-0.15,0.16,0.20,0.21
-0.15,0.18,0.22,0.22
-0.14,0.17,0.21,0.21
-> -0.14

-4.5,-18.3,11.6,3.1,-14.1,-10.7,13.9
-14.9,-6.0,-3.5,-18.1,-1.3,3.0,5.8
-6.5,-4.5,-18.1,9.4,-5.8,12.8,-7.7
-> -6.5

-0.720,-6.831,-1.913,1.260,2.461,2.926
0.352,9.675,1.109,1.720,4.420,2.194
0.197,18.407,9.895,-4.830,1.908,-12.521
-> 0.197

90.096,-51.125,70.912,59.659,-141.028,56.118,68.696
-93.051,11.614,-98.345,-91.797,-49.890,-85.356,-106.266
19.064,137.004,-32.618,-55.310,-18.367,-27.632,-81.766
-> 19.064

-1.52,-4.52,0.07,-0.58,4.90,-1.39,17.40
9.00,3.79,-9.35,15.43,3.12,15.74,-15.67
-7.87,-6.93,-16.39,2.51,4.48,1.96,-19.48
-> -7.87

18.0,4.4,7.5,4.4,18.2
10.2,13.6,20.7,13.5,-14.5
21.5,0.2,11.4,2.0,23.2
-> 21.5
---
[2, 40, 38, 31, 14, 6] ans = 6
[-33, -28, 39, 31] ans = 31
[19, -11, 8, 31, 39, -1, 33] ans = 33
[15, -26, -4, -51] ans = -51
[4, 21, 15, -10, 0, 28, 44] ans = 44
[5, 21, 34, 24, 9, 29, 43] ans = 43
[24, 11, -46, -7] ans = -7
---
[[48, -5, -16, -1],
 [32, 1, -18, 23],
 [34, -9, -15, 13]] >> -9

[[37, -27, -39, -31, 44],
 [3, 11, 22, 15, -3],
 [14, -2, -21, -11, 31]] >> -21

[[27, -17, 21, 25, -25, -28, 21],
 [40, -35, 39, -30, 26, 35, -24],
 [33, -34, 32, -34, 41, 39, -38]] >> 41

[[41, -33, 32, 38],
 [30, -34, 36, 31],
 [-32, 33, -32, -25]] >> 33

[[32, 34, 39, -39, -5, -21],
 [21, -25, 5, -7, 22, -26],
 [37, 42, -44, 15, 15, -12]] >> 15

[[-12, 2, 2, -3, -5],
 [4, 5, -6, -38, -25],
 [0, 4, 3, 11, -4]] >> 3
---
array([ 35,  24,   5,  19, -11, -37, -48]) ans = 5

array([187,  54, 199,  20, 105,  46,  86]) ans = 86

array([74, 18, 76, 17, 90]) ans = 74

array([253,  93,  36,  73,   7, 231,  40]) ans = 73

array([61, 20, 80, 46, 23]) ans = 46

array([56, 89,  3, 97, 80]) ans = 80

array([ 224,   65,  242,   41,  387,  506, -735]) ans = 224

array([-921, -812,  430, -261,  731]) ans = -261

array([258, 877, 287, 297, 381, 100, 676]) ans = 297

array([[677, 809, 616, 652, 683, 436, 897],
       [820, 174, 879, 559, 693, 455, 893],
       [608, 532, 695, 643, 742, 558, 885]]) ans = 677
---
|   3 |   0 |  -1 |   1 |  -4 |
| -22 |  -8 |  19 | -16 |  41 |
| -21 |  -9 |  18 | -16 |  33 |
result: 41, -22

| -34 |   7 |  -4 |  43 |  25 |
| -10 |   1 |  -5 |   1 |  24 |
result: 43, -34

| -13 |  10 |  42 |   0 | -23 | -23 |   9 |
|  19 | -33 | -36 |  29 | -20 |  31 |  13 |
| -22 | -20 |   2 | -15 |  20 |  17 |  19 |
result: 42, -36

| -21 |  28 | -45 |  -2 |  31 |  16 |  41 | result: 41, -45

|  26 | -41 |  36 | -30 | result: 36, -41

|  17 |  14 | -19 |  41 |   1 | -18 |   8 | result: 41, -19
---
|  12 | -24 |  19 | -12 |  43 |  -3 |
|  -4 | -22 |  12 |   8 |  23 |  38 |
|  32 |  27 | -25 | -17 | -38 | -17 |
Out: -17

| -28 |  40 |  -7 | -12 |  24 |  11 |
|  17 | -12 | -37 |  40 | -38 | -33 |
|  34 |  -3 |  45 |  15 |  21 | -14 |
Out: 15

|  24 |  -7 |  10 |  31 |  30 |
| -32 |  -4 |   2 | -38 | -29 |
| -22 |   4 |  11 | -20 | -26 |
Out: 11

| -16 |  17 | -20 |  30 | -15 |   7 |
|   2 |   0 |  28 | -38 |   7 |   8 |
|  29 |  -4 | -12 |  18 |  12 |  -6 |
Out: 18

| -13 |  -1 |  15 |  -2 |   4 |   7 |
|   9 | -11 | -22 |  -1 |  -4 |  -5 |
|   3 | -27 | -37 |   7 |   6 |   6 |
Out: 7

|  25 | -41 |  34 | -25 | -26 | -26 |
|  38 |  30 | -35 |  22 | -32 | -33 |
| -39 |  34 |  -4 | -30 |  26 |   2 |
Out: -30
